In the rows, 128 means zero.
Facts:
((100), ρ, (927)); ((1033), ρ, (310)); ((1033), ρ, (1144)); ((118), ρ, (1355)); ((118), ρ, (942)); ((118), ρ, (890))
((1209), ρ, (31)); ((1209), ρ, (1144)); ((1225), ρ, (501)); ((1275), ρ, (59)); ((1275), ρ, (875)); ((1275), ρ, (837))
((1288), ρ, (211)); ((1288), ρ, (623)); ((1315), ρ, (16)); ((1315), ρ, (966)); ((157), ρ, (195)); ((157), ρ, (561))
((157), ρ, (623)); ((157), ρ, (478)); ((160), ρ, (910)); ((160), ρ, (943)); ((161), ρ, (988)); ((161), ρ, (501))
((161), ρ, (942)); ((161), ρ, (927)); ((231), ρ, (214)); ((252), ρ, (785)); ((259), ρ, (382)); ((34), ρ, (726))
((34), ρ, (456)); ((355), ρ, (16)); ((355), ρ, (120)); ((355), ρ, (966)); ((355), ρ, (519)); ((355), ρ, (441))
((355), ρ, (282)); ((381), ρ, (334)); ((420), ρ, (371)); ((576), ρ, (890)); ((601), ρ, (885)); ((624), ρ, (21))
((624), ρ, (1075)); ((760), ρ, (1355)); ((760), ρ, (890)); ((776), ρ, (102)); ((776), ρ, (1095)); ((776), ρ, (331))
((776), ρ, (837)); ((779), ρ, (59)); ((779), ρ, (848)); ((821), ρ, (21)); ((821), ρ, (331)); ((893), ρ, (707))
((893), ρ, (966)); ((893), ρ, (783)); ((986), ρ, (331)); ((993), ρ, (948)); ((1004), ψ, (1319)); ((1004), ψ, (955))
((1004), ψ, (1343)); ((102), ψ, (649)); ((102), ψ, (211)); ((102), ψ, (955)); ((1044), ψ, (1097)); ((1044), ψ, (519))
((1044), ψ, (441)); ((1044), ψ, (601)); ((1044), ψ, (783)); ((1055), ψ, (131)); ((1055), ψ, (334)); ((1055), ψ, (227))
((1055), ψ, (576)); ((1055), ψ, (783)); ((1055), ψ, (1288)); ((1064), ψ, (1315)); ((1064), ψ, (211)); ((1064), ψ, (601))
((1071), ψ, (1060)); ((1071), ψ, (1324)); ((1114), ψ, (259)); ((1114), ψ, (258)); ((1114), ψ, (1251)); ((1114), ψ, (469))
((1114), ψ, (1209)); ((1134), ψ, (619)); ((1134), ψ, (1319)); ((118), ψ, (986)); ((118), ψ, (231)); ((118), ψ, (355))
((1181), ψ, (21)); ((1181), ψ, (1324)); ((120), ψ, (707)); ((120), ψ, (334)); ((120), ψ, (946)); ((120), ψ, (441))
((120), ψ, (783)); ((120), ψ, (987)); ((120), ψ, (382)); ((1355), ψ, (886)); ((1355), ψ, (456)); ((1364), ψ, (561))
((1364), ψ, (1047)); ((1364), ψ, (172)); ((1364), ψ, (943)); ((160), ψ, (1183)); ((160), ψ, (785)); ((162), ψ, (1183))
((162), ψ, (157)); ((162), ψ, (1226)); ((162), ψ, (321)); ((162), ψ, (948)); ((195), ψ, (275)); ((214), ψ, (576))
((214), ψ, (885)); ((244), ψ, (837)); ((244), ψ, (789)); ((252), ψ, (1097)); ((252), ψ, (16)); ((252), ψ, (993))
((339), ψ, (161)); ((339), ψ, (478)); ((34), ψ, (1315)); ((34), ψ, (886)); ((347), ψ, (1092)); ((347), ψ, (943))
((347), ψ, (789)); ((407), ψ, (16)); ((407), ψ, (1225)); ((407), ψ, (1279)); ((407), ψ, (172)); ((420), ψ, (31))
((420), ψ, (258)); ((420), ψ, (1324)); ((420), ψ, (607)); ((534), ψ, (576)); ((534), ψ, (164)); ((612), ψ, (1092))
((612), ψ, (217)); ((612), ψ, (934)); ((612), ψ, (248)); ((612), ψ, (890)); ((624), ψ, (452)); ((624), ψ, (1226))
((624), ψ, (728)); ((624), ψ, (607)); ((700), ψ, (885)); ((700), ψ, (1007)); ((700), ψ, (601)); ((726), ψ, (504))
((726), ψ, (364)); ((726), ψ, (211)); ((727), ψ, (371)); ((727), ψ, (948)); ((742), ψ, (1060)); ((742), ψ, (157))
((776), ψ, (504)); ((776), ψ, (164)); ((776), ψ, (901)); ((848), ψ, (987)); ((875), ψ, (821)); ((875), ψ, (519))
((875), ψ, (331)); ((893), ψ, (1183)); ((893), ψ, (259)); ((893), ψ, (993)); ((893), ψ, (504)); ((893), ψ, (927))
((893), ψ, (890)); ((910), ψ, (1235)); ((942), ψ, (1343)); ((951), ψ, (1047)); ((966), ψ, (785)); ((966), ψ, (943))
((988), ψ, (1315)); ((988), ψ, (576)); ((988), ψ, (623)); ((988), ψ, (943)); ((988), ψ, (164))

Known rows:
[135 159 118 119 144 131 125 157 160 124 140  81 127 133 124 146 149 142
 127 155 127 124 145 155 159 127 133 123 136 108 130 144 131 147 101 141
 119 126 121 123  82 119  85 129 121 118 135 137 131 143] -> (1355)
[108  99 137 157 112 160 118 153 110 143 128 130 145 126 130 127 133 157
 126 126 121 143 108 130 101 143 130 117 120 111 128 138 112 108 101 137
 138 116 135 123 115 129 172 116 135 134 139 127 101 115] -> (381)
[136 123 125 123 127 115 118  99 124 121 131 114 135 123 131 115 117 120
 130 132 125 134 124 127 160 127 120 136 125 130 120 140 133 129 124 120
 121 136 133 134 103 134 142 135 132 121 129 122 145 144] -> (478)
[133 139 123 119 135 100 144 113 130 115 122 111 118 132 135 132 125 120
 134 133 120 117 121 117 143 116 118 133 125 150 121 121 138 133 139 126
 132 126 131 132  96 134 124 131 115 119 129 124 131 124] -> (504)
[128 136 125 120 133 114 120  94 129 117 126  98 144 126 143 119 125 136
 128 149 124 136 123 115 181 131 109 143 114 144 108 150 144 123 113 120
 125 129 137 137  76 130 124 131 122 101 136 121 146 151] -> (211)
[134 134 130 117 131 125 114 124 137 122 128 113 120 131 126 135 138 123
 123 133 135 130 142 137 154 125 114 136 133 142 129 116 129 129 136 123
 124 135 128 131 144 126 108 134 132 118 123 127 119 136] -> (910)
[145 130 120 114 139 125 142 124 124 131 126 140 134 119 119 116 116 116
 134 127 129 132 131 132 134 122 141 133 128 126 127 126 132 136 128 125
 124 127 124 134 135 133 126 131 138 129 127 130 155 146] -> (1047)
[134 144 132 114 128 128 102 104 119 119 144 162  87 129 145 101 102 131
 127 128 135 109 117 124 119 128 125 119 126 122 111 163 145 134 133 128
 111 119 117 121 161 131 139 131 133 121 122 125 150 142] -> (21)
[129 146 119 115 139 118 150 116 134 131 117 132 141 125 135 120 124 126
 132 132 127 130 127 121 130 131 132 135 119 131 118 140 141 133 134 130
 123 129 127 133 112 125 103 125 126 111 129 131 154 149] -> (886)
[123 142 132 134 139 126 103 107 140 122 140 132 146 136 123 130 148 135
 120 124 127 120 153 118 148 139 111 139 139 143 146 125 124 128 139 119
 119 137 129 125 171 113  94 132 130 136 121 127 142 139] -> (1044)
[129 158 139 100 125 122 120 140 140 121 123 122 111 130 132 138 147 136
 122 147 142 124 142 116 150 122 118 132 119 152 118 121 138 130 130 121
 127 122 124 131 157 125  80 132 118 104 129 129 140 124] -> (102)
[134 137 130 115 133 124 121 129 137 123 129 118 117 131 126 135 137 124
 124 132 134 127 144 136 148 125 118 134 133 140 128 116 132 131 139 122
 125 133 125 129 147 125 104 134 132 122 122 129 124 134] -> (339)
[154 129 121 110 145 142 138 147 130 129 126 127 112 123 112 133 129 123
 127 131 139 137 148 154 151 110 133 139 129 136 129 107 126 135 121 122
 123 116 122 132 170 127 110 129 155 121 125 132 132 153] -> (1364)
[134 134 122 148 122  94 194  86 118 116 119 154 126 124 103 131  96 115
 140 138 124 107 136 141  99 126 137 149 127 119  90 123 136 124 144 145
 143 158 128 118 170 124 116 126 103 127 129 130 105 118] -> (927)
[136 126 131 121 129 129 105 115 134 115 136  95 122 130 128 132 135 127
 121 136 134 134 141 141 176 125 107 141 131 140 120 126 132 126 128 116
 121 135 130 131 131 127 119 137 137 118 125 123 120 147] -> (195)
[137 135 131 117 131 111 118 135 137 112 131 101 105 135 126 143 139 124
 130 126 126 115 134 149 141 123 104 133 142 161 123  95 131 129 155 122
 129 132 127 124 131 134 115 137 130 117 123 130  99 130] -> (162)
[134 132 124 117 126 113 133 115 132 125 123 131 131 126 131 118 117 113
 130 127 127 128 124 129 124 128 129 129 130 127 122 133 135 134 147 128
 123 141 126 132 111 135 121 135 123 121 124 129 139 135] -> (258)
[134 134 124 123 129 107 131 116 129 123 126 125 128 126 128 123 121 116
 135 127 123 121 123 131 127 127 126 130 132 136 125 126 133 134 145 125
 127 137 126 130 113 135 127 134 124 124 125 127 137 130] -> (1226)
[147 105 120 125 181 153 203 154 150 142 136 148 111 124 131 160 132 106
 143 101 150 125 148 131 167 137 162 136 140 173 135  92 159 129 161  98
 143  94 123 119  88 130 128 118 162 149 117 132 123 133] -> (966)

Rows:
No name comes twice in this set of rows, the named rows included.
[112 136 154 138  96 175  82 165  97 128 156 206  73 130 147 108 119 184
 129 114 134  98  99 109  57 141 123  97 112 112 126 159 120 118  99 139
 123  67 116 101 223 123 174 112 139 136 143 129 137 106] => (986)
[125 138 118 108 186 121  87 132 107 154  94 134 115 147 129 116 134 121
 106 152 102 136 120  97  65  99 145 119 135 143 144 121 113 125 135 136
 128 151 121 152 129 131  95 133 130 112  94 128 123 133] => (1144)
[116 131 125 173 127 161 111 207 141 138 170  66 145 127 121 149 149 176
 134 154 104 129 110 160 127 137 163  87 140  48 147 162  98 144  27 165
 131 114 124 109   8 127 169 119 113 154 159 136 107 102] => (760)
[143 159 113 133 143 112 124 166 153 118 161  56 134 127 121 142 141 136
 141 153 105 115 125 155 164 116 152 104 147  86 146 145 119 164  69 147
 122 130 119 122   9 135 129 136 109 140 144 133 145 120] => (890)
[136 134 127 118 129 113 131 113 126 124 127 129 131 123 127 121 120 114
 131 133 129 129 127 117 140 122 134 128 126 127 124 131 134 135 127 123
 127 139 127 134 121 136 125 135 122 126 125 125 149 126] => (619)
[138 168 141 105 112 129  94 120 111 111 154 208  64 129 146  98 110 146
 132 113 138  86 116 103  93 124 118 111 120 137 127 153 139 140 134 125
 109  87 110 112 228 127 130 128 133 130 130 127 184 127] => (331)
[139 136 129 118 137 126 117 132 134 124 132 120 120 129 121 133 137 126
 126 131 134 126 146 139 146 127 122 137 135 143 128 114 127 132 136 120
 124 130 125 128 156 126 108 134 138 121 123 130 127 140] => (407)
[127 130 131 106 111 127 113 132 154 131 118 107 112 129 134 133 130 112
 118 130 146 134 136 167 121 139 115 125 138 121 108 130 139 130 174 133
 115 156 120 126 132 130 103 137 132 109 115 136  98 143] => (1071)
[136 104 122 133 122 126 105  82 117 111 137  85 138 122 138 111 109 120
 126 136 127 150 118 133 200 123 105 144 118 122 114 152 135 125 103 117
 116 128 142 139  79 135 170 136 139 118 134 115 140 161] => (623)
[136 143 126 115 121 114 132 120 127 122 125 147 124 125 130 117 121 119
 133 119 128 121 126 119 123 124 126 126 124 131 130 128 131 137 143 126
 122 125 125 131 139 133 119 131 125 126 129 129 156 129] => (1095)
[119  96 142 154 124 163 103 184 115 131 135 103 114 132 122 151 149 166
 129 128 121 133 120 155 114 134 111 124 132 146 127  98 107 105 105 132
 144 102 135 116 135 129 165 116 148 122 139 130  61 118] => (160)

Now the same elements, written a new way:
Known rows:
[ 98 119  72 158 187 135 111 133 168 108 107 149  90 102 116] -> (1288)
[118 115 153 137 138  95 111 123 134  85 100 149 135 101  77] -> (214)
[108  98 157 152 126 120 124 116 148  88 137 168 129 110  81] -> (534)
[110 112 144 109 110 131 129 137 116 125 159 119 100 134 141] -> (469)
[114 150 126 142 135 138 114  94 166  91 148 145 118 121 117] -> (131)
[ 91 134 138 142 110 116 138 114 103 119 137 135 112 113 140] -> (1075)
[120  99 131 157  84  91 154 108  99  82 112 154 124 136  89] -> (1364)
[108 114  80 145 157 101 100 144 101 120  77 161  83  77 128] -> (779)
[131 114 183 137 126  62 107 107 146 130 104 162 104 124 122] -> (1355)
[118 140 151 134 111 109 102 121 106 110 133 152 105  95 124] -> (1095)
[104  88 164 157 130 118 122 110 156  94 130 166 148  99  91] -> (1064)
[ 76 220 118 160 131 103  94 244 123  85 125 191 108  83 160] -> (821)
[100 105 121 127 144 120 123 113 125  75 115 115 121 143 117] -> (623)
[ 76 102 153 139 137 152  96  95 130 116 137 157 117 113 170] -> (1319)
[ 92 131 117 134 110 115 127 123  92  79 132 135  88 141 141] -> (837)
[149 127 149 161 151  30 108 122 163 187  60 205  53 127 165] -> (118)
[105 127 140 130 122 117 145 102 101 117 132 134 123 109 140] -> (282)
[125  79 106 141 144 124 148 164 125 161 145 186  82  62 103] -> (420)
[ 72 110  85 154 151 115 138 151 109 122  98 141  77  90 149] -> (1275)

Rows:
No name comes twice in this set of rows, the named rows included.
[171  76 142 145 204 134 180 153  96 119 125 215 167  86 109] => (893)
[161 107 141 131 156 121 177 105  65  87 121 160 178 130 116] => (966)
[ 83 127 130 180 139 104 133 225 139  74 142 223 117  86 118] => (776)
[127  93  97 166 157 115 142 152 140 104 114 192 108  94  91] => (252)
[111 126 105 129 184 116  79 154 149  96  87 129 112 113 136] => (601)
[130  75 149 155  92 109 135 119 107  96 151 185 107 115  88] => (612)
[126 105 168  88 136 124  86 134 123  83 139 125 114 133 128] => (504)
[ 80 161 139 122  94 128 143 168 110 130 176 136  92 112 148] => (21)
[117  88  91 117 170 148 114 152 122 139 134 161  50 102 141] => (157)
[139 151 101 129 201 138 174 107  58 140 102 171 175 100 194] => (355)
[ 94  83 104 144 147 127 114  82 119 101 126 147  56  77 116] => (1144)
[121  87 105 117 165 144 106 173 129 127 134 165  77 119 143] => (259)
[ 91 139 124 146 129 101 145 105 151 109 125 121 116  98  97] => (848)

